Below is a small trained network, with its code and all its weights. Each question gives an input and a target symbol and asks what happens when units are switched off, that is, made to give their printed mean instead of their output.

import numpy as np


def w(rows, s, z=0):
    codes = np.array(rows[::2]) - 128.0
    scale = np.full(codes.shape[1], s)
    scale[-1] = z or s
    return codes * scale


def norm(h):
    return h / np.sqrt((h * h).mean(-1, keepdims=True) + 1e-5)


def f(y):
    return y / 2 * (1 + np.tanh(0.7978845608 * (y + 0.044715 * y**3)))


def softmax(a):
    e = np.exp(a - a.max(-1, keepdims=True))
    return e / e.sum(-1, keepdims=True)


def log_softmax(a):
    a = a - a.max(-1, keepdims=True)
    return a - np.log(np.exp(a).sum(-1, keepdims=True))


def net(x, mask):
    ids = ['αβγζηθλμξπστφψω'.index(c) for c in x.split()]
    T = len(ids)
    res = E[ids] + P[:T]
    q, k, v = (norm(res) @ M[0].T for M in (Q, K, V))
    z = softmax(np.where(np.tri(T) > 0, q @ k.T / 4**0.5, -1e9)) @ v
    res = res + np.where(mask[0], z, O[0][:, -1]) @ O[0][:, :-1]
    y = f(norm(res) @ A[0][:, :-1].T + A[0][:, -1])
    res = res + np.where(mask[1:17], y, B[0][:, -1]) @ B[0][:, :-1]
    return log_softmax(norm(res)[-1] @ U[:, :-1].T + U[:, -1])


Q, K, V, O, A, B = {}, {}, {}, {}, {}, {}
E = w([
[95,90,85],'α',
[118,117,132],'β',
[127,131,150],'γ',
[72,97,56],'ζ',
[95,211,15],'η',
[106,211,11],'θ',
[150,153,181],'λ',
[78,106,62],'μ',
[104,163,146],'ξ',
[108,244,181],'π',
[67,93,54],'σ',
[102,183,162],'τ',
[68,93,52],'φ',
[117,201,190],'ψ',
[145,199,253],'ω',
],0.0041)
P = w([
[91,114,126],'0',
[86,158,153],'1',
[236,235,88],'2',
[114,87,141],'3',
[90,117,118],'4',
[244,173,121],'5',
[135,85,145],'6',
[96,117,117],'7',
[254,156,182],'8',
],0.0093)
Q[0] = w([
[190,129,127],'head 0',
[148,166,85],'head 0',
[1,160,126],'head 0',
[8,113,175],'head 0',
],0.0097)
K[0] = w([
[72,163,140],'head 0',
[61,104,70],'head 0',
[175,2,156],'head 0',
[250,68,165],'head 0',
],0.0064)
V[0] = w([
[162,195,46],'head 0',
[106,164,48],'head 0',
[146,250,221],'head 0',
[188,254,117],'head 0',
],0.0053)
O[0] = w([
[45,127,1,44],'head 0',
[111,203,61,143],'head 0',
[81,86,111,255],'head 0',
[58,125,85,87],'head 0',
],0.0064,0.0017)
A[0] = w([
[148,147,146,93],'neuron 0',
[117,241,184,41],'neuron 1',
[186,114,134,121],'neuron 2',
[105,160,196,87],'neuron 3',
[95,112,168,150],'neuron 4',
[100,211,155,87],'neuron 5',
[160,193,77,26],'neuron 6',
[128,230,146,124],'neuron 7',
[152,99,189,166],'neuron 8',
[126,95,93,163],'neuron 9',
[86,156,113,92],'neuron 10',
[254,150,118,84],'neuron 11',
[139,152,178,114],'neuron 12',
[155,172,32,6],'neuron 13',
[121,86,150,62],'neuron 14',
[106,65,103,213],'neuron 15',
],0.0081,0.0021)
B[0] = w([
[100,133,110,142],'neuron 0',
[170,47,35,218],'neuron 1',
[120,228,254,154],'neuron 2',
[129,75,110,186],'neuron 3',
[148,160,42,178],'neuron 4',
[199,104,86,174],'neuron 5',
[85,84,176,156],'neuron 6',
[224,23,89,216],'neuron 7',
[141,151,14,203],'neuron 8',
[183,70,144,128],'neuron 9',
[175,153,180,127],'neuron 10',
[53,244,147,253],'neuron 11',
[95,128,53,178],'neuron 12',
[137,43,147,147],'neuron 13',
[143,95,151,129],'neuron 14',
[213,155,104,166],'neuron 15',
],0.003,0.0033)
U = w([
[203,249,94,223],'α',
[191,205,157,180],'β',
[190,170,175,118],'γ',
[149,123,133,50],'ζ',
[79,171,95,47],'η',
[69,179,80,61],'θ',
[154,83,212,97],'λ',
[176,97,106,58],'μ',
[136,109,131,49],'ξ',
[42,155,124,165],'π',
[146,115,109,2],'σ',
[94,106,119,92],'τ',
[142,110,129,63],'φ',
[30,47,116,194],'ψ',
[50,58,203,203],'ω',
],0.013,0.0047)

Each question gives the input, a string of symbols that net reads in full, and the target symbol t.
The units are the heads (4 rows each of Q, K, V and O) and the neurons (one row each of A and B). Each row of codes is followed by its name. A weight is (code - 128) times the scale printed after its matrix; where a second scale follows, it is the last column's (O, A, B and U).
mask holds one flag per unit, heads first, then neurons. A switched-off unit (its flag False) gives its mean, the last column of its rows in O or B, instead of its output. The means were averaged over made-up inputs and are rounded, as every weight is.
A unit's drop is (log p(t) with every unit on - log p(t) with that unit switched off) / (log p(t) with every unit on - log p(t) with every unit switched off).
The circuit of an input: a set's keep is (log p(t) with only the set's units on - log p(t) with every unit switched off) / (log p(t) with every unit on - log p(t) with every unit switched off). Starting from the 12 units with the biggest drops (on a tie, the unit counted first), units are removed one at a time, each time the one whose removal leaves the highest keep (on an exact tie, the one counted first), for as long as the keep stays at least 0.8.
circuit, biggest first: the units of the circuit, biggest drop first
unit that matters most: the unit with the biggest drop
top k neurons: the k neurons with the biggest drops, biggest first
drop of u: that unit's drop, to one decimal
input τ λ σ α τ ω α τ, target α: circuit, biggest first -> head 0; neuron 8
input ψ ψ ω α σ α α ζ, target α: circuit, biggest first -> head 0; neuron 15
input α ψ ω ω ψ η λ, target ψ: circuit, biggest first -> head 0
input ψ ψ ψ ω ψ θ ω β, target ω: top 3 neurons -> neuron 1; neuron 7; neuron 5
input ω μ ψ α γ, target α: circuit, biggest first -> head 0; neuron 8
input ψ ψ α α μ, target α: circuit, biggest first -> head 0; neuron 1
input λ π η ψ, target ψ: top 2 neurons -> neuron 8; neuron 4
input μ γ θ ω ψ, target ω: top 2 neurons -> neuron 7; neuron 1
input θ ω φ θ ω α ψ ω, target ψ: circuit, biggest first -> head 0; neuron 11
input ω η ψ λ ψ η λ β, target λ: drop of head 0 -> 1.1
input ψ ω σ α τ, target α: drop of head 0 -> 0.8
input β γ ψ π, target ψ: drop of head 0 -> 0.3
input ξ ψ ζ ω ψ, target ω: drop of neuron 12 -> -0.1
input η φ α π ψ μ ψ, target ψ: unit that matters most -> head 0
